Below are the code and all the weights of a small trained network. Each question names an input and a class and asks about switching units off, where a switched-off unit gives its printed mean instead of its output.

import numpy as np


def w(rows, s, z=0):
    codes = np.array(rows[::2]) - 128.0
    scale = np.full(codes.shape[1], s)
    scale[-1] = z or s
    return codes * scale


def f(y):
    return y / 2 * (1 + np.tanh(0.7978845608 * (y + 0.044715 * y**3)))


def log_softmax(a):
    a = a - a.max(-1, keepdims=True)
    return a - np.log(np.exp(a).sum(-1, keepdims=True))


def net(x, mask):
    res = np.array(x, float).reshape(1, 5) / 4 @ E
    y = f(res @ A[0][:, :-1].T + A[0][:, -1])
    res = res + np.where(mask, y, B[0][:, -1]) @ B[0][:, :-1]
    return log_softmax(res[-1] @ U[:, :-1].T + U[:, -1])


A, B = {}, {}
E = w([
[98,105,177,19,135,118,65],'x0',
[137,214,104,147,181,134,91],'x1',
[79,186,147,114,7,113,134],'x2',
[211,122,198,202,83,101,58],'x3',
[63,92,243,146,130,123,95],'x4',
],0.013)
A[0] = w([
[84,128,156,190,164,121,146,184],'n0',
[161,156,182,130,85,166,100,212],'n1',
[130,72,110,88,181,153,194,211],'n2',
[136,106,117,250,141,142,109,254],'n3',
[209,114,146,149,125,173,58,145],'n4',
[96,189,116,182,74,145,72,221],'n5',
],0.013,0.0059)
B[0] = w([
[92,157,164,166,73,206,92,191],'n0',
[85,142,120,180,68,18,138,216],'n1',
[178,119,145,100,112,233,44,247],'n2',
[158,117,126,244,170,166,108,255],'n3',
[100,110,53,146,237,26,58,227],'n4',
[86,159,86,134,115,102,205,229],'n5',
],0.011,0.014)
U = w([
[137,133,122,137,134,35,67,132],'0',
[95,76,188,90,43,85,161,157],'1',
[109,149,142,4,135,176,95,254],'2',
[197,93,147,173,136,153,103,71],'3',
[84,177,209,170,123,124,148,40],'4',
[194,196,74,142,132,151,188,131],'5',
[101,153,91,72,108,117,142,62],'6',
],0.014,0.0056)

Each question gives the input, the list of numbers given to net, and the class t.
The units are the neurons (one row each of A and B). Each row of codes is followed by its name. A weight is (code - 128) times the scale printed after its matrix; where a second scale follows, it is the last column's (A, B and U).
mask holds one flag per neuron, in row order. A switched-off neuron (its flag False) gives its mean, the last column of its row in B, instead of its output. The means were averaged over made-up inputs and are rounded, as every weight is.
A unit's drop is (log p(t) with every unit on - log p(t) with that unit switched off) / (log p(t) with every unit on - log p(t) with every unit switched off).
The circuit of an input: a set's keep is (log p(t) with only the set's units on - log p(t) with every unit switched off) / (log p(t) with every unit on - log p(t) with every unit switched off). Starting from all 6 units, units are removed one at a time, each time the one whose removal leaves the highest keep (on an exact tie, the one counted first), for as long as the keep stays at least 0.8.
units of the circuit, in order: the units of the circuit, biggest drop first
top k neurons: the k neurons with the biggest drops, biggest first
drop when u is switched off: that unit's drop, to one decimal
input [4,5,6,-2,0], class 6: units of the circuit, in order	n3, n5
input [7,-8,4,-4,0], class 2: units of the circuit, in order	n1
input [7,5,4,1,7], class 1: units of the circuit, in order	n3, n4, n1
input [1,3,7,1,3], class 1: units of the circuit, in order	n3, n4
input [-6,1,1,-8,2], class 2: units of the circuit, in order	n3, n2, n1
input [8,7,5,-4,4], class 1: units of the circuit, in order	n2, n4, n3
input [-2,-7,1,-3,-8], class 2: units of the circuit, in order	n3, n2
input [4,1,-1,0,-5], class 2: top 2 neurons	n3, n1
input [8,2,8,4,-5], class 1: top 4 neurons	n3, n4, n5, n1
input [-3,0,6,-6,4], class 1: top 3 neurons	n3, n4, n2
input [-3,-2,-1,-2,-3], class 3: top 2 neurons	n5, n2
input [-5,7,-6,4,-5], class 3: top 2 neurons	n3, n1
input [3,-7,-5,3,4], class 0: top 2 neurons	n4, n3
input [-2,7,-4,-4,2], class 3: top neuron	n5
input [-2,-3,8,-6,2], class 1: drop when n1 is switched off	-0.1
input [3,6,-6,-2,4], class 2: drop when n3 is switched off	0.4
input [2,0,-5,-2,3], class 2: drop when n3 is switched off	0.4
input [8,-1,2,2,1], class 1: drop when n4 is switched off	0.7
